[[116 125 103]
 [127 129 123]
 [129 129 129]
 [129 127 133]
 [132 127 140]]
|
[[103 123 129 133 140]
 [125 129 129 127 127]
 [116 127 129 129 132]]

[[133 126 130 128 126 131 129 130]
 [123 129 128 129 127 129 126 132]
 [125 128 126 130 127 127 126 132]
 [126 127 129 126 127 132 125 101]
 [124 127 126 130 129 129 131 130]
 [128 128 127 129 129 127 123 118]
 [124 128 126 127 128 124 128 115]
 [128 128 126 129 128 130 133 121]]
|
[[130 132 132 101 130 118 115 121]
 [129 126 126 125 131 123 128 133]
 [131 129 127 132 129 127 124 130]
 [126 127 127 127 129 129 128 128]
 [128 129 130 126 130 129 127 129]
 [130 128 126 129 126 127 126 126]
 [126 129 128 127 127 128 128 128]
 [133 123 125 126 124 128 124 128]]

[[129 126 133 136 130 117 126 130 118]
 [133 137 133 135 128 114 122 122 127]
 [135 132 136 126 126 127 133 133 136]
 [128 133 130 134 122 118 129 122 143]
 [125 127 126 134 132 113 123 120 134]
 [136 129 121 117 121 118 126 126 152]
 [127 126 124 130 141 129 118 127 102]]
|
[[118 127 136 143 134 152 102]
 [130 122 133 122 120 126 127]
 [126 122 133 129 123 126 118]
 [117 114 127 118 113 118 129]
 [130 128 126 122 132 121 141]
 [136 135 126 134 134 117 130]
 [133 133 136 130 126 121 124]
 [126 137 132 133 127 129 126]
 [129 133 135 128 125 136 127]]

[[108 156 122 145]
 [122 104 127 105]
 [135 133 146 145]
 [148 116 111 139]
 [132 144 122 146]
 [130 105 111 124]]
|
[[145 105 145 139 146 124]
 [122 127 146 111 122 111]
 [156 104 133 116 144 105]
 [108 122 135 148 132 130]]

[[124 105 134 134 131 130 120 106 125 143 123 126 122 124]
 [144 118 121 141 145 121 126 118 113 135 126 105 121 140]]
|
[[124 140]
 [122 121]
 [126 105]
 [123 126]
 [143 135]
 [125 113]
 [106 118]
 [120 126]
 [130 121]
 [131 145]
 [134 141]
 [134 121]
 [105 118]
 [124 144]]

[[116 132 120 115 116 123 120]
 [103 116 117 125 135 121 106]]
|
[[120 106]
 [123 121]
 [116 135]
 [115 125]
 [120 117]
 [132 116]
 [116 103]]
---
[[131 129 134 133 134 131 130 117 123 139 113 129 112 134]
 [121 126 125 128 129 130 134 120 130 127 145 124 128 116]
 [118 124 126 123 130 130 122 128 125 128 122 124 125  99]
 [128 129 125 132 127 129 125 129 119 125 143 129 132 132]]
|
[[131 129 134 133 134 131 130 117 123 139 113 129 112 134]
 [128 129 125 132 127 129 125 129 119 125 143 129 132 132]
 [121 126 125 128 129 130 134 120 130 127 145 124 128 116]
 [118 124 126 123 130 130 122 128 125 128 122 124 125  99]]

[[127 102 132 147 142 154 138 114 143 133 117 105 101 138 141 130]
 [137 113 155 123 120 156 131 151 147 132 119 125 145 124 114 131]]
|
[[137 113 155 123 120 156 131 151 147 132 119 125 145 124 114 131]
 [127 102 132 147 142 154 138 114 143 133 117 105 101 138 141 130]]

[[129 113 127 110 138 138  98 113 127 120 121 149]
 [115 114 112 134 120 130 149 114 112 124 155 131]
 [117 128 127 122 129 129 105 128 127 123 110 153]
 [119 123 126 133 129 117 134 123 126 131 144 138]
 [127  98 125 121 128 137 132  98 125 117 135 104]]
|
[[129 113 127 110 138 138  98 113 127 120 121 149]
 [127  98 125 121 128 137 132  98 125 117 135 104]
 [119 123 126 133 129 117 134 123 126 131 144 138]
 [117 128 127 122 129 129 105 128 127 123 110 153]
 [115 114 112 134 120 130 149 114 112 124 155 131]]

[[135 129 123 132 129 125 135 133 129 122 118]
 [124 128 128 130 127 126 126 123 129 130 127]
 [132 124 130 128 127 152 119 127 127 136 121]]
|
[[135 129 123 132 129 125 135 133 129 122 118]
 [132 124 130 128 127 152 119 127 127 136 121]
 [124 128 128 130 127 126 126 123 129 130 127]]

[[131 130 126 128 128 129 129 128 105 128 119]
 [135 131 110 121 135 120 120 119 128 126 147]
 [132 119 125 139 131 116 124 124 126 128 138]
 [144 127 118 134 129 147 122 125 137 128 116]]
|
[[144 127 118 134 129 147 122 125 137 128 116]
 [135 131 110 121 135 120 120 119 128 126 147]
 [132 119 125 139 131 116 124 124 126 128 138]
 [131 130 126 128 128 129 129 128 105 128 119]]

[[107 154 115 148 113]
 [115 134 107 104 132]
 [122 137 119 111 158]]
|
[[122 137 119 111 158]
 [115 134 107 104 132]
 [107 154 115 148 113]]

[[126 141 120 123 133 128 123 136 127]
 [131 116 136 124 121 127 132 124 128]
 [130 116 120 122 128 125 107 127 130]
 [127 123 117 139 128 126 106 131 130]]
|
[[131 116 136 124 121 127 132 124 128]
 [130 116 120 122 128 125 107 127 130]
 [127 123 117 139 128 126 106 131 130]
 [126 141 120 123 133 128 123 136 127]]
---
[[119 143 144 113 132 104 104 156 155]
 [137 130 147 104 109 113 126 144 144]
 [153 147 109 119 130 102 108 113 105]
 [126 154 154 130 151 107 106 129 121]
 [107 143 146 155 132 132 129 156 135]
 [ 99 116 102 122 149 107 117 104 108]
 [134 126 129 107 119 130 114 135 156]
 [134 140 124 143 148 141 121 103 148]
 [152 158 124 139 144 111 142 139 102]]
|
[[137 130 147 104 109 113 126 144 144]
 [126 154 154 130 151 107 106 129 121]
 [ 99 116 102 122 149 107 117 104 108]
 [134 140 124 143 148 141 121 103 148]]

[[147 126 140]
 [129 125 151]
 [147 128 152]
 [133 120 122]
 [118 133 113]
 [128 141 120]
 [136 114 140]
 [153 158 101]
 [129 152 142]
 [125 119 125]]
|
[[129 125 151]
 [133 120 122]
 [128 141 120]
 [153 158 101]
 [125 119 125]]

[[137 129 116  99 101 146 145 112 107 133 134  99]
 [138 109 133 112 137 131 132 113 153 119 128 127]
 [120 123 143 131 127 144 108 125 114 134 125 114]]
|
[[138 109 133 112 137 131 132 113 153 119 128 127]]

[[127 128 129 144 132 131]
 [129 128 129 139 136 131]
 [133 129 129 138 137 131]
 [131 128 135 132 136 129]
 [130 131 128 151 128 129]
 [135 128 129 130 144 129]
 [136 128 128 154 128 128]
 [130 139 128 135 133 131]
 [127 128 129 149 129 130]
 [134 129 128 132 140 130]
 [133 129 129 130 148 131]
 [129 134 128 140 132 130]]
|
[[129 128 129 139 136 131]
 [131 128 135 132 136 129]
 [135 128 129 130 144 129]
 [130 139 128 135 133 131]
 [134 129 128 132 140 130]
 [129 134 128 140 132 130]]

[[135 135 122 125 122 124 144 122 132 125 117 127]
 [130 129 123 130 125 123 142 122 123 125 129 133]
 [118 122 127 135 125 124 133 124 110 126 145 141]
 [128 128 128 129 128 128 128 128 127 128 129 129]
 [150 125 124 129 142 121 129 127 143 125 120 115]
 [113 135 122 125 111 124 128 124 117 130 118 140]
 [156 128 120 128 138 119 158 120 140 120 124 118]]
|
[[130 129 123 130 125 123 142 122 123 125 129 133]
 [128 128 128 129 128 128 128 128 127 128 129 129]
 [113 135 122 125 111 124 128 124 117 130 118 140]]

[[129 119 137 118 130 132 123 124 122 122 122]
 [126 114 136 128 129 130 127 127 128 126 126]
 [133 122 135 121 121 125 121 119 120 115 124]
 [133 111 136 149 105 111 130 121 130 116 137]
 [127 106 142 129 128 129 127 125 127 123 127]
 [134 138 121 135 114 117 126 125 127 124 131]
 [139 129 130 124 107 113 115 114 117 108 125]]
|
[[126 114 136 128 129 130 127 127 128 126 126]
 [133 111 136 149 105 111 130 121 130 116 137]
 [134 138 121 135 114 117 126 125 127 124 131]]

[[129 132 130 140 132]
 [130 130 128 128 130]
 [130 122 125 107 126]
 [125 123 123 115 125]]
|
[[130 130 128 128 130]
 [125 123 123 115 125]]
